Below are the code and all the weights of a small trained network. Each question names an input and a class and asks about switching units off, where a switched-off unit gives its printed mean instead of its output.

import numpy as np


def w(rows, s, z=0):
    codes = np.array(rows[::2]) - 128.0
    scale = np.full(codes.shape[1], s)
    scale[-1] = z or s
    return codes * scale


def norm(h):
    return h / np.sqrt((h * h).mean(-1, keepdims=True) + 1e-5)


def f(y):
    return np.maximum(y, 0)


def log_softmax(a):
    a = a - a.max(-1, keepdims=True)
    return a - np.log(np.exp(a).sum(-1, keepdims=True))


def net(x, mask):
    res = np.array(x, float).reshape(1, 6) / 4 @ E
    u = 0
    for l in range(4):
        y = f(norm(res) @ A[l][:, :-1].T + A[l][:, -1])
        res = res + np.where(mask[u : u + 10], y, B[l][:, -1]) @ B[l][:, :-1]
        u += 10
    return log_softmax(norm(res)[-1] @ U[:, :-1].T + U[:, -1])


A, B = {}, {}
E = w([
[120,143,2,54,34],'x0',
[199,87,55,75,50],'x1',
[58,39,46,233,136],'x2',
[144,130,130,199,144],'x3',
[95,119,49,100,158],'x4',
[178,240,137,201,138],'x5',
],0.0044)
A[0] = w([
[194,130,198,126,124,8],'L0N0',
[133,89,189,118,217,68],'L0N1',
[158,173,130,68,92,173],'L0N2',
[133,135,148,172,142,171],'L0N3',
[69,2,144,146,72,27],'L0N4',
[144,142,173,170,158,111],'L0N5',
[114,166,147,175,64,155],'L0N6',
[61,70,102,109,59,201],'L0N7',
[89,152,134,218,120,97],'L0N8',
[172,88,148,182,73,65],'L0N9',
],0.0089,0.0018)
B[0] = w([
[40,26,134,23,42,187],'L0N0',
[41,189,121,172,155,209],'L0N1',
[229,102,167,195,86,225],'L0N2',
[155,105,213,132,83,192],'L0N3',
[182,182,158,62,124,243],'L0N4',
[156,220,182,136,99,203],'L0N5',
[125,223,27,151,55,184],'L0N6',
[107,116,28,139,138,253],'L0N7',
[150,64,109,166,52,217],'L0N8',
[192,157,94,255,81,177],'L0N9',
],0.0045,0.0046)
A[1] = w([
[134,103,141,98,140,51],'L1N0',
[82,101,152,191,173,153],'L1N1',
[71,100,77,67,138,150],'L1N2',
[126,168,208,63,130,198],'L1N3',
[132,251,152,122,140,126],'L1N4',
[163,78,119,77,175,253],'L1N5',
[134,68,108,76,177,129],'L1N6',
[254,98,157,93,153,80],'L1N7',
[172,52,85,126,109,171],'L1N8',
[80,105,110,112,135,68],'L1N9',
],0.009,0.0033)
B[1] = w([
[128,27,100,173,60,132],'L1N0',
[180,130,196,114,87,207],'L1N1',
[16,109,76,127,140,220],'L1N2',
[29,147,164,145,99,240],'L1N3',
[179,168,114,103,239,226],'L1N4',
[2,238,86,141,152,206],'L1N5',
[139,105,72,223,98,176],'L1N6',
[79,215,129,38,39,192],'L1N7',
[41,167,146,195,115,252],'L1N8',
[90,27,193,120,131,153],'L1N9',
],0.0056,0.0045)
A[2] = w([
[134,2,128,219,236,91],'L2N0',
[157,157,120,115,106,69],'L2N1',
[98,34,190,53,146,205],'L2N2',
[78,103,193,159,116,255],'L2N3',
[156,144,220,198,90,153],'L2N4',
[74,95,44,103,84,168],'L2N5',
[213,146,185,135,145,74],'L2N6',
[158,181,59,167,134,79],'L2N7',
[226,110,123,123,73,74],'L2N8',
[144,92,143,174,104,199],'L2N9',
],0.0083,0.0017)
B[2] = w([
[184,102,158,39,2,165],'L2N0',
[135,187,120,134,100,154],'L2N1',
[112,119,96,209,194,153],'L2N2',
[167,85,101,118,170,227],'L2N3',
[179,117,135,70,221,254],'L2N4',
[101,59,196,201,115,248],'L2N5',
[56,120,90,97,81,170],'L2N6',
[153,118,89,80,229,193],'L2N7',
[150,132,85,164,147,160],'L2N8',
[197,121,202,108,107,175],'L2N9',
],0.008,0.0056)
A[3] = w([
[139,149,46,155,161,254],'L3N0',
[114,182,162,91,110,125],'L3N1',
[154,137,186,81,188,204],'L3N2',
[60,95,170,124,122,136],'L3N3',
[129,183,148,156,154,51],'L3N4',
[93,87,2,195,123,73],'L3N5',
[51,23,86,171,129,106],'L3N6',
[211,96,194,83,57,113],'L3N7',
[121,153,158,178,135,100],'L3N8',
[158,190,103,104,157,42],'L3N9',
],0.0097,0.0023)
B[3] = w([
[150,25,194,119,153,199],'L3N0',
[74,169,156,243,160,177],'L3N1',
[46,24,161,126,145,230],'L3N2',
[169,127,5,146,131,195],'L3N3',
[132,184,72,173,208,159],'L3N4',
[62,86,170,100,131,244],'L3N5',
[57,80,45,162,113,254],'L3N6',
[117,115,166,125,3,201],'L3N7',
[156,135,9,116,184,149],'L3N8',
[82,133,126,45,100,170],'L3N9',
],0.0048,0.0067)
U = w([
[83,237,136,84,23,140],'0',
[21,55,42,157,92,158],'1',
[185,64,184,108,58,133],'2',
[124,127,80,58,101,3],'3',
[87,163,175,98,231,157],'4',
[206,187,4,80,126,109],'5',
[193,113,106,171,122,94],'6',
],0.015,0.014)

Each question gives the input, the list of numbers given to net, and the class t.
The units are the neurons (one row each of A and B). Each row of codes is followed by its name. A weight is (code - 128) times the scale printed after its matrix; where a second scale follows, it is the last column's (A, B and U).
mask holds one flag per neuron, layer by layer. A switched-off neuron (its flag False) gives its mean, the last column of its row in B, instead of its output. The means were averaged over made-up inputs and are rounded, as every weight is.
A unit's drop is (log p(t) with every unit on - log p(t) with that unit switched off) / (log p(t) with every unit on - log p(t) with every unit switched off).
The circuit of an input: a set's keep is (log p(t) with only the set's units on - log p(t) with every unit switched off) / (log p(t) with every unit on - log p(t) with every unit switched off). Starting from the 12 units with the biggest drops (on a tie, the unit counted first), units are removed one at a time, each time the one whose removal leaves the highest keep (on an exact tie, the one counted first), for as long as the keep stays at least 0.8.
circuit, biggest first: the units of the circuit, biggest drop first
most important unit: the unit with the biggest drop
k most important neurons: the k neurons with the biggest drops, biggest first
k most important neurons of layer l: the k neurons of layer l with the biggest drops, biggest first
drop of u: that unit's drop, to one decimal
input [-2,1,-8,-4,-4,-5], class 1: circuit, biggest first : [L0N0 L2N2]
input [6,-2,-6,3,3,3], class 5: circuit, biggest first : [L1N4]
input [2,1,-8,1,8,-1], class 0: circuit, biggest first : [L1N7 L0N2]
input [4,1,-2,-4,1,1], class 0: circuit, biggest first : [L3N6 L3N2]
input [1,-3,-3,3,-3,-3], class 4: 3 most important neurons : [L0N7 L0N5 L1N2]
input [3,4,6,1,-7,4], class 6: 2 most important neurons : [L0N9 L1N2]
input [0,-4,2,2,-2,3], class 4: circuit, biggest first : [L0N5 L1N4]
input [3,8,-2,5,-4,-4], class 0: 2 most important neurons : [L1N7 L0N2]
input [7,-6,6,4,-8,8], class 6: 2 most important neurons of layer 3 : [L3N0 L3N3]
input [-2,-2,2,5,-7,5], class 2: 2 most important neurons : [L0N8 L1N5]
input [-7,-7,8,8,-7,5], class 2: 2 most important neurons : [L2N0 L0N8]
input [6,4,-4,-4,-1,7], class 5: 4 most important neurons of layer 2 : [L2N8 L2N7 L2N5 L2N0]
input [3,-4,3,-6,-8,8], class 5: 2 most important neurons : [L0N6 L0N8]
input [8,-2,1,-8,2,8], class 4: most important unit : L2N7
input [6,1,-6,8,-5,-5], class 0: 2 most important neurons : [L0N2 L1N7]
input [-3,-1,-2,7,7,-1], class 4: 2 most important neurons of layer 0 : [L0N5 L0N1]
input [0,-2,2,7,2,2], class 2: 2 most important neurons of layer 0 : [L0N8 L0N4]
input [6,-3,-2,7,-8,-4], class 2: 2 most important neurons of layer 1 : [L1N5 L1N4]
input [6,1,6,-2,-5,8], class 6: 2 most important neurons of layer 0 : [L0N0 L0N9]
input [2,1,-3,2,-8,2], class 0: circuit, biggest first : [L2N5]
input [-1,2,2,3,-5,3], class 2: drop of L0N3 : 0.1
input [-8,5,8,2,0,-6], class 2: drop of L2N0 : 0.3
input [-3,8,2,8,1,6], class 6: drop of L3N1 : -0.1
